Below is a small trained network, with its code and all its weights. Each question gives an input and a class and asks what happens when units are switched off, that is, made to give their printed mean instead of their output.

import numpy as np


def w(rows, s, z=0):
    codes = np.array(rows[::2]) - 128.0
    scale = np.full(codes.shape[1], s)
    scale[-1] = z or s
    return codes * scale


def f(y):
    return y / 2 * (1 + np.tanh(0.7978845608 * (y + 0.044715 * y**3)))


def log_softmax(a):
    a = a - a.max(-1, keepdims=True)
    return a - np.log(np.exp(a).sum(-1, keepdims=True))


def net(x, mask):
    res = np.array(x, float).reshape(1, 8) / 4 @ E
    y = f(res @ A[0][:, :-1].T + A[0][:, -1])
    res = res + np.where(mask, y, B[0][:, -1]) @ B[0][:, :-1]
    return log_softmax(res[-1] @ U[:, :-1].T + U[:, -1])


A, B = {}, {}
E = w([
[122,130,132,124,129,136,123,130],'x0',
[203,15,196,31,236,75,5,147],'x1',
[129,124,130,120,138,135,136,114],'x2',
[129,148,138,121,141,142,119,108],'x3',
[216,197,58,2,213,191,222,244],'x4',
[127,133,147,121,141,150,126,112],'x5',
[124,141,125,127,134,128,118,122],'x6',
[129,127,137,127,136,139,128,120],'x7',
],0.0038)
A[0] = w([
[215,19,222,64,204,67,32,148,132],'N0',
[50,83,193,209,69,79,64,33,105],'N1',
[115,128,146,144,91,74,102,190,250],'N2',
[74,187,72,183,79,193,205,95,62],'N3',
[68,104,195,197,44,95,46,35,112],'N4',
[231,205,56,48,185,177,187,230,101],'N5',
[195,164,65,36,193,211,218,217,105],'N6',
[210,184,63,33,188,189,210,200,110],'N7',
[103,101,131,130,110,107,122,147,241],'N8',
[57,83,173,214,77,83,65,30,106],'N9',
[113,135,174,113,119,126,126,97,252],'N10',
[45,93,165,210,81,82,63,26,86],'N11',
[206,187,62,53,212,192,208,218,108],'N12',
[55,241,85,205,33,188,233,125,98],'N13',
[55,228,33,200,24,186,224,121,90],'N14',
[217,7,196,54,219,58,12,159,106],'N15',
[182,31,192,60,218,85,1,156,124],'N16',
],0.0034,0.0045)
B[0] = w([
[126,221,123,73,74,88,199,63,218],'N0',
[55,99,163,168,191,96,77,192,176],'N1',
[165,126,13,152,187,231,148,117,252],'N2',
[103,161,249,33,48,33,164,103,130],'N3',
[66,93,153,156,185,107,84,174,177],'N4',
[38,87,194,178,166,58,57,211,193],'N5',
[39,83,195,182,176,66,54,199,193],'N6',
[42,61,190,184,179,74,49,203,193],'N7',
[166,134,3,157,191,225,148,129,240],'N8',
[55,95,152,169,173,89,55,196,173],'N9',
[173,119,3,179,214,235,134,147,252],'N10',
[58,98,178,164,155,66,63,192,160],'N11',
[52,78,177,189,161,67,37,190,196],'N12',
[133,186,171,39,40,44,181,58,184],'N13',
[125,203,197,49,60,44,190,66,183],'N14',
[112,221,157,50,53,45,207,48,214],'N15',
[132,232,125,57,59,59,220,44,210],'N16',
],0.0044,0.0032)
U = w([
[129,133,70,135,149,146,129,125,254],'0',
[45,65,254,169,161,58,40,189,11],'1',
[154,209,203,53,43,34,210,53,18],'2',
[171,114,89,145,147,191,137,125,175],'3',
[182,115,80,143,144,183,125,127,137],'4',
[169,100,102,139,130,197,135,125,119],'5',
],0.0069,0.0033)

Each question gives the input, the list of numbers given to net, and the class t.
The units are the neurons (one row each of A and B). Each row of codes is followed by its name. A weight is (code - 128) times the scale printed after its matrix; where a second scale follows, it is the last column's (A, B and U).
mask holds one flag per neuron, in row order. A switched-off neuron (its flag False) gives its mean, the last column of its row in B, instead of its output. The means were averaged over made-up inputs and are rounded, as every weight is.
A unit's drop is (log p(t) with every unit on - log p(t) with that unit switched off) / (log p(t) with every unit on - log p(t) with every unit switched off).
The circuit of an input: a set's keep is (log p(t) with only the set's units on - log p(t) with every unit switched off) / (log p(t) with every unit on - log p(t) with every unit switched off). Starting from the 12 units with the biggest drops (on a tie, the unit counted first), units are removed one at a time, each time the one whose removal leaves the highest keep (on an exact tie, the one counted first), for as long as the keep stays at least 0.8.
circuit, biggest first: the units of the circuit, biggest drop first
top k neurons: the k neurons with the biggest drops, biggest first
drop of u: that unit's drop, to one decimal
input [3,8,-3,6,-2,0,-3,0], class 2: top 2 neurons : (N15; N16)
input [0,7,2,-2,2,1,-7,1], class 2: circuit, biggest first : (N15; N16)
input [1,7,5,8,2,-3,2,3], class 2: circuit, biggest first : (N15; N16)
input [7,-7,-4,-3,3,-2,-8,4], class 2: circuit, biggest first : (N14; N13)
input [-3,-8,-7,-2,6,-2,-5,6], class 2: top 2 neurons : (N14; N13)
input [-5,8,-2,4,2,7,3,3], class 2: top 2 neurons : (N15; N16)
input [0,8,0,1,2,-3,-5,-3], class 2: top 3 neurons : (N15; N16; N0)
input [6,7,6,6,4,3,7,-6], class 2: top 3 neurons : (N15; N16; N0)
input [-6,-7,-7,-1,4,6,-6,3], class 2: drop of N14 : 0.6
input [-5,-1,-4,7,5,1,6,-3], class 1: drop of N8 : 0.1
input [-6,-4,2,7,6,-2,5,-4], class 1: drop of N5 : 0.2
